Here is a tiny trained network, its code and every weight. The questions are about switching its units off for an input and a class, where a switched-off unit gives its printed mean instead of its output.

import numpy as np


def w(rows, s, z=0):
    codes = np.array(rows[::2]) - 128.0
    scale = np.full(codes.shape[1], s)
    scale[-1] = z or s
    return codes * scale


def norm(h):
    return h / np.sqrt((h * h).mean(-1, keepdims=True) + 1e-5)


def f(y):
    return np.maximum(y, 0)


def log_softmax(a):
    a = a - a.max(-1, keepdims=True)
    return a - np.log(np.exp(a).sum(-1, keepdims=True))


def net(x, mask):
    res = np.array(x, float).reshape(1, 7) / 4 @ E
    u = 0
    for l in range(3):
        y = f(norm(res) @ A[l][:, :-1].T + A[l][:, -1])
        res = res + np.where(mask[u : u + 12], y, B[l][:, -1]) @ B[l][:, :-1]
        u += 12
    return log_softmax(norm(res)[-1] @ U[:, :-1].T + U[:, -1])


A, B = {}, {}
E = w([
[101,169,13],'x0',
[129,128,131],'x1',
[128,128,129],'x2',
[254,67,108],'x3',
[70,8,68],'x4',
[128,128,128],'x5',
[127,131,128],'x6',
],0.0068)
A[0] = w([
[173,205,77,1],'0.n1',
[165,183,212,172],'0.n2',
[216,107,99,154],'0.n3',
[177,190,179,114],'0.n4',
[92,247,193,111],'0.n5',
[241,165,115,32],'0.n6',
[255,93,87,162],'0.n7',
[230,153,90,110],'0.n8',
[112,173,81,50],'0.n9',
[201,163,14,64],'0.n10',
[160,154,150,70],'0.n11',
[87,115,209,100],'0.n12',
],0.0096,0.003)
B[0] = w([
[173,214,106,179],'0.n1',
[105,125,4,218],'0.n2',
[191,125,156,215],'0.n3',
[110,52,49,199],'0.n4',
[113,211,185,236],'0.n5',
[177,86,56,200],'0.n6',
[228,185,193,253],'0.n7',
[183,173,157,215],'0.n8',
[78,175,152,161],'0.n9',
[188,136,25,219],'0.n10',
[97,80,111,151],'0.n11',
[49,36,101,177],'0.n12',
],0.017,0.0052)
A[1] = w([
[69,124,124,51],'1.n1',
[245,128,42,135],'1.n2',
[96,102,176,112],'1.n3',
[97,189,2,64],'1.n4',
[27,115,96,104],'1.n5',
[203,101,214,98],'1.n6',
[192,76,131,252],'1.n7',
[154,145,100,162],'1.n8',
[114,195,152,110],'1.n9',
[42,112,84,66],'1.n10',
[106,120,146,85],'1.n11',
[53,115,168,141],'1.n12',
],0.014,0.002)
B[1] = w([
[150,128,118,159],'1.n1',
[81,5,97,254],'1.n2',
[136,94,83,144],'1.n3',
[170,224,182,213],'1.n4',
[180,123,127,195],'1.n5',
[96,172,160,167],'1.n6',
[95,127,162,187],'1.n7',
[108,101,107,167],'1.n8',
[74,126,115,150],'1.n9',
[190,143,139,186],'1.n10',
[135,119,107,136],'1.n11',
[166,107,92,168],'1.n12',
],0.028,0.012)
A[2] = w([
[116,198,180,104],'2.n1',
[31,202,110,29],'2.n2',
[155,192,214,137],'2.n3',
[113,131,135,34],'2.n4',
[182,213,151,140],'2.n5',
[84,38,171,168],'2.n6',
[65,74,145,98],'2.n7',
[43,194,111,34],'2.n8',
[134,147,156,10],'2.n9',
[61,115,249,67],'2.n10',
[81,127,174,3],'2.n11',
[63,174,99,29],'2.n12',
],0.013,0.0017)
B[2] = w([
[135,41,76,178],'2.n1',
[4,88,54,159],'2.n2',
[132,124,107,206],'2.n3',
[146,115,130,129],'2.n4',
[87,225,160,252],'2.n5',
[64,193,192,255],'2.n6',
[61,110,142,199],'2.n7',
[19,88,76,155],'2.n8',
[129,105,122,138],'2.n9',
[239,194,179,175],'2.n10',
[161,137,208,142],'2.n11',
[54,123,70,146],'2.n12',
],0.019,0.0056)
U = w([
[171,225,96,150],'0',
[188,62,64,191],'1',
[38,19,147,198],'2',
[56,127,239,5],'3',
[9,196,80,53],'4',
],0.016,0.003)

Each question gives the input, the list of numbers given to net, and the class t.
The units are the neurons (one row each of A and B). Each row of codes is followed by its name. A weight is (code - 128) times the scale printed after its matrix; where a second scale follows, it is the last column's (A, B and U).
mask holds one flag per neuron, layer by layer. A switched-off neuron (its flag False) gives its mean, the last column of its row in B, instead of its output. The means were averaged over made-up inputs and are rounded, as every weight is.
A unit's drop is (log p(t) with every unit on - log p(t) with that unit switched off) / (log p(t) with every unit on - log p(t) with every unit switched off).
The circuit of an input: a set's keep is (log p(t) with only the set's units on - log p(t) with every unit switched off) / (log p(t) with every unit on - log p(t) with every unit switched off). Starting from the 12 units with the biggest drops (on a tie, the unit counted first), units are removed one at a time, each time the one whose removal leaves the highest keep (on an exact tie, the one counted first), for as long as the keep stays at least 0.8.
units of the circuit, in order: the units of the circuit, biggest drop first
most important unit: the unit with the biggest drop
top k neurons: the k neurons with the biggest drops, biggest first
top k neurons in layer l: the k neurons of layer l with the biggest drops, biggest first
drop when u is switched off: that unit's drop, to one decimal
input [4,4,8,-6,-7,-6,4], class 4: units of the circuit, in order => [1.n9]
input [5,6,6,-8,1,8,-3], class 0: units of the circuit, in order => [0.n7; 1.n2; 1.n10]
input [1,2,2,-4,1,-5,4], class 0: top 4 neurons => [1.n2; 0.n7; 0.n8; 0.n3]
input [4,-4,8,1,-4,-5,-5], class 1: units of the circuit, in order => [1.n2; 0.n1]
input [1,6,-1,6,6,-3,-5], class 2: top 3 neurons => [1.n2; 1.n4; 0.n5]
input [-1,4,-8,-7,1,-5,2], class 1: top 4 neurons in layer 1 => [1.n12; 1.n4; 1.n3; 1.n6]
input [-7,-1,-5,-1,7,6,7], class 1: top 2 neurons in layer 0 => [0.n7; 0.n3]
input [1,1,-4,2,-5,-5,-4], class 1: top 3 neurons => [0.n2; 1.n2; 0.n1]
input [2,2,8,-5,-5,-7,-2], class 4: top 2 neurons in layer 2 => [2.n2; 2.n8]
input [-3,2,1,5,-1,-1,-7], class 2: top 3 neurons => [1.n2; 1.n4; 0.n6]
input [-2,2,-4,-7,-1,-3,-6], class 0: top 3 neurons => [1.n2; 0.n7; 0.n12]
input [2,6,8,4,4,-1,6], class 2: top 3 neurons => [1.n2; 1.n4; 0.n10]
input [1,5,5,4,-8,6,-7], class 1: top 2 neurons => [0.n2; 1.n2]
input [-5,-8,-2,6,1,2,4], class 3: most important unit => 1.n6
input [-3,-8,-3,5,-1,7,8], class 2: top 3 neurons => [1.n2; 1.n4; 0.n6]
input [3,-7,7,-1,-1,-3,5], class 4: top 2 neurons in layer 1 => [1.n4; 1.n2]
input [-4,-5,-7,0,0,6,4], class 0: top 3 neurons => [1.n2; 0.n2; 0.n6]
input [-7,8,2,5,0,-1,-1], class 2: top 4 neurons => [1.n2; 1.n4; 0.n2; 0.n5]
input [3,7,6,3,-3,7,0], class 1: top 3 neurons => [1.n2; 0.n10; 0.n1]
input [6,-3,-3,-1,6,3,-8], class 0: units of the circuit, in order => [1.n4]
input [1,-6,1,-2,-5,3,5], class 4: top 2 neurons in layer 1 => [1.n9; 1.n12]
input [3,-3,8,-1,6,-1,-5], class 0: top 2 neurons => [0.n7; 1.n2]
input [-4,-8,6,-2,3,3,6], class 1: top 2 neurons => [1.n2; 1.n4]
input [6,-3,5,-1,-2,4,-3], class 4: drop when 1.n4 is switched off => 0.2
input [3,3,-3,-1,8,4,0], class 0: drop when 0.n7 is switched off => 1.2
input [-2,-4,-4,3,-5,7,-1], class 2: drop when 1.n2 is switched off => 0.7
input [-8,5,-4,4,-6,-6,-1], class 2: most important unit => 0.n2
input [0,2,3,3,3,5,6], class 3: drop when 1.n10 is switched off => 0.0
